B =
[[-2.46, +1.39, +1.67, -2.07, -2.13, -2.51, -0.28, -3.28, +3.79, +0.52, +1.76, +2.39, -3.59, -3.49],
[-2.32, -2.11, -0.62, +0.95, -1.37, -3.03, -3.96, +1.37, -2.00, +2.34, -1.78, -6.74, -2.72, -2.58],
[-2.81, -2.85, -1.97, -3.32, +0.88, -2.83, +1.62, +2.70, -4.14, -3.44, -0.49, +1.50, -0.39, +0.79],
[-1.96, +0.38, +3.22, +1.12, +1.55, -1.19, +1.94, +0.14, -2.52, -5.30, -6.27, -1.81, -4.88, -4.69],
[-3.25, +0.71, -0.95, -2.21, -3.29, +0.09, +0.10, -4.20, +4.15, +0.37, +3.25, +6.00, +0.51, +0.58],
[-2.35, -1.96, -1.53, -0.98, -4.57, -4.45, +4.00, +0.16, -2.10, -5.00, +4.02, +2.07, +1.87, +1.84],
[+1.34, +1.22, -1.17, -1.30, -0.41, +1.41, -2.06, -4.61, +3.16, +0.48, +0.12, +2.73, -0.04, -2.01],
[-5.51, +5.72, +2.70, +5.80, -0.76, +1.06, +5.17, -3.64, +6.47, -1.37, -2.55, -2.31, -0.13, -3.71],
[+2.19, -3.23, +1.66, -2.77, -0.44, -0.94, -2.32, +1.96, -1.71, +1.09, +0.93, +0.63, -2.75, -1.89],
[-0.13, -5.81, -4.51, +0.32, -2.36, -3.53, -2.80, +4.73, -3.57, +2.98, +2.58, -8.08, +3.02, -0.48],
[-4.16, -1.23, -3.52, -1.62, -0.97, +2.10, +0.45, -1.50, +0.42, -1.12, +0.22, +5.08, +3.20, +3.29]]
Rows and columns are counted from 1.
(1, 1)	-2.46
(11, 4)	-1.62
(3, 11)	-0.49
(4, 2)	+0.38
(7, 7)	-2.06
(2, 1)	-2.32
(7, 10)	+0.48
(11, 13)	+3.20
(5, 11)	+3.25
(3, 8)	+2.70
(5, 4)	-2.21
(5, 3)	-0.95
(9, 13)	-2.75
(9, 8)	+1.96
(4, 9)	-2.52
(1, 9)	+3.79
(6, 1)	-2.35
(9, 1)	+2.19
(8, 6)	+1.06
(2, 12)	-6.74
(8, 3)	+2.70
(11, 1)	-4.16
(1, 8)	-3.28
(6, 4)	-0.98
(5, 8)	-4.20
(4, 11)	-6.27
(10, 8)	+4.73
(3, 1)	-2.81
(8, 10)	-1.37
(8, 7)	+5.17
(9, 9)	-1.71
(10, 11)	+2.58
(7, 3)	-1.17
(11, 12)	+5.08

W =
[[106, 107, 141, 133, 53],
 [107, 195, 192, 104, 53],
 [83, 87, 133, 104, 42],
 [115, 29, 89, 104, 117],
 [121, 107, 89, 89, 53],
 [119, 107, 60, 10, 49],
 [106, 101, 89, 161, 53],
 [122, 107, 89, 104, 53],
 [123, 107, 89, 140, 162],
 [101, 107, 214, 104, 53],
 [135, 115, 30, 104, 69],
 [103, 67, 89, 104, 53],
 [114, 107, 89, 104, 7],
 [118, 169, 89, 104, 53]]
Rows and columns are counted from 1.
row 1 col 1 => 106
row 6 col 4 => 10
row 7 col 3 => 89
row 1 col 3 => 141
row 5 col 3 => 89
row 12 col 1 => 103
row 11 col 2 => 115
row 5 col 4 => 89
row 7 col 4 => 161
row 8 col 4 => 104
row 5 col 5 => 53
row 4 col 2 => 29
row 2 col 3 => 192
row 8 col 3 => 89
row 7 col 5 => 53
row 3 col 3 => 133
row 6 col 5 => 49
row 4 col 5 => 117
row 1 col 2 => 107
row 4 col 3 => 89
row 2 col 5 => 53
row 8 col 5 => 53
row 2 col 2 => 195
row 11 col 4 => 104
row 12 col 3 => 89
row 12 col 2 => 67
row 14 col 1 => 118
row 14 col 4 => 104
row 1 col 5 => 53
row 11 col 3 => 30
row 11 col 5 => 69
row 11 col 1 => 135

M =
[[29, 47, 53, 66],
 [44, 53, 64, 22],
 [21, 27, 34, 61],
 [75, 21, 49, 45],
 [28, 49, 42, 80],
 [46, 61, 78, 77],
 [30, 57, 21, 64],
 [78, 51, 33, 30]]
Indices start at 1.
row 1 col 1	29
row 1 col 3	53
row 4 col 1	75
row 7 col 2	57
row 5 col 1	28
row 7 col 1	30
row 6 col 3	78
row 8 col 4	30
row 1 col 4	66
row 8 col 3	33
row 8 col 2	51
row 2 col 1	44
row 3 col 2	27

A =
[[416, 492, 597, 621, 559, 750],
 [583, 399, 619, 695, 332, 848],
 [456, 362, 784, 648, 456, 890],
 [509, 528, 648, 603, 513, 513],
 [628, 348, 608, 664, 227, 646],
 [555, 408, 469, 609, 315, 756],
 [604, 323, 574, 687, 487, 720],
 [461, 405, 527, 612, 520, 472],
 [615, 288, 675, 673, 548, 726],
 [656, 342, 623, 716, 477, 614],
 [593, 512, 616, 697, 454, 850],
 [578, 312, 437, 417, 235, 530],
 [413, 340, 692, 714, 343, 579],
 [491, 306, 494, 546, 142, 565],
 [742, 335, 469, 636, 361, 599]]
Rows and columns are counted from 1.
(1, 1): 416
(1, 2): 492
(10, 2): 342
(5, 2): 348
(4, 1): 509
(2, 1): 583
(4, 5): 513
(5, 4): 664
(2, 2): 399
(2, 4): 695
(12, 2): 312
(12, 3): 437
(6, 5): 315
(3, 1): 456
(11, 5): 454
(14, 6): 565
(2, 5): 332
(15, 2): 335
(6, 4): 609
(7, 6): 720
(4, 3): 648
(7, 4): 687
(4, 4): 603
(9, 6): 726
(6, 1): 555
(13, 4): 714
(4, 6): 513
(9, 1): 615
(3, 3): 784
(6, 6): 756
(15, 5): 361
(10, 4): 716
(4, 2): 528
(7, 1): 604
